Below is a small trained network, with its code and all its weights. Each question gives an input and a target symbol and asks what happens when units are switched off, that is, made to give their printed mean instead of their output.

import numpy as np


def w(rows, s, z=0):
    codes = np.array(rows[::2]) - 128.0
    scale = np.full(codes.shape[1], s)
    scale[-1] = z or s
    return codes * scale


def norm(h):
    return h / np.sqrt((h * h).mean(-1, keepdims=True) + 1e-5)


def f(y):
    return np.maximum(y, 0)


def softmax(a):
    e = np.exp(a - a.max(-1, keepdims=True))
    return e / e.sum(-1, keepdims=True)


def log_softmax(a):
    a = a - a.max(-1, keepdims=True)
    return a - np.log(np.exp(a).sum(-1, keepdims=True))


def net(x, mask):
    ids = ['αβηθλμπτφψ'.index(c) for c in x.split()]
    T = len(ids)
    res = E[ids] + P[:T]
    u = 0
    for l in range(2):
        q, k, v = (norm(res) @ M[l].T for M in (Q, K, V))
        z = softmax(np.where(np.tri(T) > 0, q @ k.T / 2**0.5, -1e9)) @ v
        res = res + np.where(mask[u], z, O[l][:, -1]) @ O[l][:, :-1]
        u += 1
        y = f(norm(res) @ A[l][:, :-1].T + A[l][:, -1])
        res = res + np.where(mask[u : u + 4], y, B[l][:, -1]) @ B[l][:, :-1]
        u += 4
    return log_softmax(norm(res)[-1] @ U[:, :-1].T + U[:, -1])


Q, K, V, O, A, B = {}, {}, {}, {}, {}, {}
E = w([
[75,135,171,121,149,168,233,122,198,172,82,121],'α',
[137,124,126,158,114,253,46,125,63,150,95,134],'β',
[120,155,59,170,151,107,55,148,209,141,152,99],'η',
[194,123,149,182,211,194,109,126,140,144,93,147],'θ',
[197,188,78,222,91,115,139,149,89,136,88,73],'λ',
[195,113,205,123,120,99,208,133,100,117,236,131],'μ',
[172,144,102,101,133,121,152,239,132,45,76,164],'π',
[105,88,108,111,133,103,84,200,66,204,173,146],'τ',
[222,108,111,64,121,70,116,66,150,164,114,116],'φ',
[116,149,137,101,66,143,106,52,104,25,172,125],'ψ',
],0.016)
P = w([
[174,153,160,126,99,133,73,120,181,159,120,189],'0',
[162,123,57,94,148,183,139,130,136,134,172,115],'1',
[138,100,105,98,166,146,125,122,128,117,132,53],'2',
[129,99,160,119,152,100,86,127,123,122,104,74],'3',
[121,255,145,88,169,111,97,90,125,165,139,170],'4',
[119,146,153,166,97,86,97,93,141,168,101,210],'5',
[129,65,90,156,102,125,129,103,151,131,125,170],'6',
[136,75,51,97,174,171,162,115,122,114,160,55],'7',
[119,69,192,114,138,96,61,147,142,100,88,43],'8',
[124,149,178,100,139,100,85,117,129,149,93,108],'9',
[116,194,147,139,126,103,108,95,141,171,125,204],'10',
[122,66,98,182,94,105,135,100,133,134,114,193],'11',
],0.014)
Q[0] = w([
[126,193,218,61,174,125,78,158,123,122,122,33],'L0H0',
[137,9,76,140,124,163,154,138,139,93,136,43],'L0H0',
],0.015)
K[0] = w([
[133,122,69,174,99,131,160,96,137,145,143,248],'L0H0',
[124,214,188,119,130,100,92,129,129,150,117,162],'L0H0',
],0.016)
V[0] = w([
[151,128,140,146,29,99,143,179,8,254,223,90],'L0H0',
[160,136,70,237,174,138,107,157,133,172,87,140],'L0H0',
],0.0051)
O[0] = w([
[147,136,108,158,1,114,204,132,39,247,119,78,4],'L0H0',
[99,104,78,215,232,51,183,50,39,76,85,171,218],'L0H0',
],0.0083,0.0027)
A[0] = w([
[122,127,94,75,97,90,83,148,76,82,146,149,89],'L0N0',
[172,160,150,137,125,159,148,183,169,128,99,109,165],'L0N1',
[181,179,89,138,95,159,57,79,140,73,65,100,92],'L0N2',
[165,144,132,107,1,148,179,155,84,231,105,64,3],'L0N3',
],0.0063,0.0045)
B[0] = w([
[124,77,137,35,111,162,164,115,95,171,76,133,175],'L0N0',
[157,121,184,131,129,89,200,139,91,154,59,84,222],'L0N1',
[125,123,53,156,29,163,197,148,147,210,45,119,254],'L0N2',
[69,105,189,139,234,111,84,254,167,89,237,167,191],'L0N3',
],0.007,0.0042)
Q[1] = w([
[124,131,158,160,88,103,115,124,152,141,114,218],'L1H0',
[124,253,113,90,152,134,131,119,110,160,148,167],'L1H0',
],0.021)
K[1] = w([
[128,4,116,146,129,138,139,142,138,97,124,46],'L1H0',
[147,138,76,100,151,172,164,127,129,132,159,124],'L1H0',
],0.021)
V[1] = w([
[45,128,149,170,147,59,127,65,244,215,113,79],'L1H0',
[175,164,35,114,95,3,128,177,167,80,152,87],'L1H0',
],0.0051)
O[1] = w([
[86,212,112,122,186,82,160,43,198,215,177,101,1],'L1H0',
[204,142,64,127,88,1,121,219,191,114,141,68,143],'L1H0',
],0.0068,0.0022)
A[1] = w([
[167,90,206,9,165,74,247,115,132,103,121,187,176],'L1N0',
[215,126,189,109,86,159,140,218,178,237,129,83,167],'L1N1',
[192,149,229,74,50,217,89,240,238,161,162,79,3],'L1N2',
[112,101,192,2,193,193,47,123,217,80,136,179,101],'L1N3',
],0.0063,0.0069)
B[1] = w([
[143,129,139,148,91,169,50,157,171,160,118,96,254],'L1N0',
[140,84,116,51,145,93,134,74,127,128,118,190,218],'L1N1',
[127,178,122,246,124,147,130,58,111,64,173,62,171],'L1N2',
[97,150,147,95,95,105,231,185,114,118,104,143,211],'L1N3',
],0.012,0.0076)
U = w([
[64,160,146,138,117,144,206,136,191,185,107,117,169],'α',
[116,125,111,191,106,214,47,121,98,168,101,116,184],'β',
[81,179,56,197,174,100,41,136,198,114,161,101,160],'η',
[163,101,156,148,254,98,186,75,119,50,115,216,2],'θ',
[161,140,82,207,103,63,213,121,89,136,98,105,103],'λ',
[165,132,173,186,138,132,99,142,148,112,226,120,208],'μ',
[149,123,107,132,107,123,119,220,155,64,89,139,153],'π',
[78,81,115,94,143,74,152,162,73,166,162,176,104],'τ',
[171,105,98,56,102,90,83,64,166,171,107,128,70],'φ',
[114,154,128,117,57,111,177,51,123,26,128,119,101],'ψ',
],0.008,0.0027)

Each question gives the input, a string of symbols that net reads in full, and the target symbol t.
The units are the heads (2 rows each of Q, K, V and O) and the neurons (one row each of A and B). Each row of codes is followed by its name. A weight is (code - 128) times the scale printed after its matrix; where a second scale follows, it is the last column's (O, A, B and U).
mask holds one flag per unit, layer by layer, with each layer's heads first. A switched-off unit (its flag False) gives its mean, the last column of its rows in O or B, instead of its output. The means were averaged over made-up inputs and are rounded, as every weight is.
A unit's drop is (log p(t) with every unit on - log p(t) with that unit switched off) / (log p(t) with every unit on - log p(t) with every unit switched off).
The circuit of an input: a set's keep is (log p(t) with only the set's units on - log p(t) with every unit switched off) / (log p(t) with every unit on - log p(t) with every unit switched off). Starting from all 10 units, units are removed one at a time, each time the one whose removal leaves the highest keep (on an exact tie, the one counted first), for as long as the keep stays at least 0.8.
circuit, biggest first: the units of the circuit, biggest drop first
most important unit: the unit with the biggest drop
top k neurons: the k neurons with the biggest drops, biggest first
top k neurons in layer l: the k neurons of layer l with the biggest drops, biggest first
input α β α ψ β ψ φ τ μ φ π μ, target μ: circuit, biggest first -> [L0N3 L1N2 L0H0]
input φ π π λ, target φ: top 3 neurons in layer 1 -> [L1N1 L1N3 L1N2]
input α μ τ τ β ψ α π α β α φ, target α: circuit, biggest first -> [L0H0 L1H0 L1N3]
input λ π φ π η π β π α, target π: circuit, biggest first -> [L1H0 L0H0]
input α π φ φ φ π λ π φ, target π: circuit, biggest first -> [L0H0 L1N3 L1N1]
input η π π β η μ, target π: circuit, biggest first -> [L0H0 L1H0 L1N3 L1N0]
input λ π λ π λ β β φ, target λ: circuit, biggest first -> [L0H0]
input β η β α π π μ, target α: circuit, biggest first -> [L1H0 L0H0 L1N3]
input φ φ α π μ λ η, target π: top 3 neurons in layer 1 -> [L1N3 L1N2 L1N0]
input τ β θ τ β η, target θ: circuit, biggest first -> [L0H0 L1N0]
input φ π α π β α μ η π α, target μ: circuit, biggest first -> [L0N3 L0H0 L1N2]
input φ τ τ π η β τ π, target η: circuit, biggest first -> [L1H0 L1N3]
input α λ π τ, target α: circuit, biggest first -> [L1H0 L1N3 L0H0]
input ψ λ β τ μ τ π φ, target μ: circuit, biggest first -> [L0N3 L0H0]
input β η β φ β, target η: circuit, biggest first -> [L1H0]
input α φ π η ψ π β π ψ α λ β, target ψ: circuit, biggest first -> [L0H0 L1N2 L1N0 L1N3]
input φ η β β μ τ θ β τ π π, target β: top 3 neurons in layer 1 -> [L1N0 L1N3 L1N1]
input π φ β η β μ ψ ψ π μ π, target ψ: top 2 neurons -> [L1N2 L1N1]
input α π μ, target α: circuit, biggest first -> [L1H0 L1N3 L0H0]
input α π α α μ β β β, target μ: top 2 neurons in layer 1 -> [L1N2 L1N0]
input π φ λ β η τ π, target β: most important unit -> L1H0
input τ θ τ ψ β π ψ η φ, target π: top 3 neurons -> [L1N3 L1N1 L0N1]
input τ π φ μ β μ ψ λ π, target μ: top 2 neurons in layer 1 -> [L1N2 L1N3]
input π α λ φ φ τ, target λ: top 3 neurons -> [L1N1 L1N0 L0N3]
input β λ φ α, target β: top 2 neurons in layer 1 -> [L1N3 L1N0]
input μ π α θ φ φ λ π θ, target φ: top 3 neurons -> [L1N1 L1N3 L0N3]
input π φ ψ, target π: most important unit -> L1H0
input φ π η β, target φ: top 2 neurons -> [L1N1 L1N0]
input ψ β α λ φ, target β: top 3 neurons -> [L1N1 L1N0 L1N3]
input τ μ ψ φ π π β, target φ: top 3 neurons -> [L1N1 L0N3 L1N0]
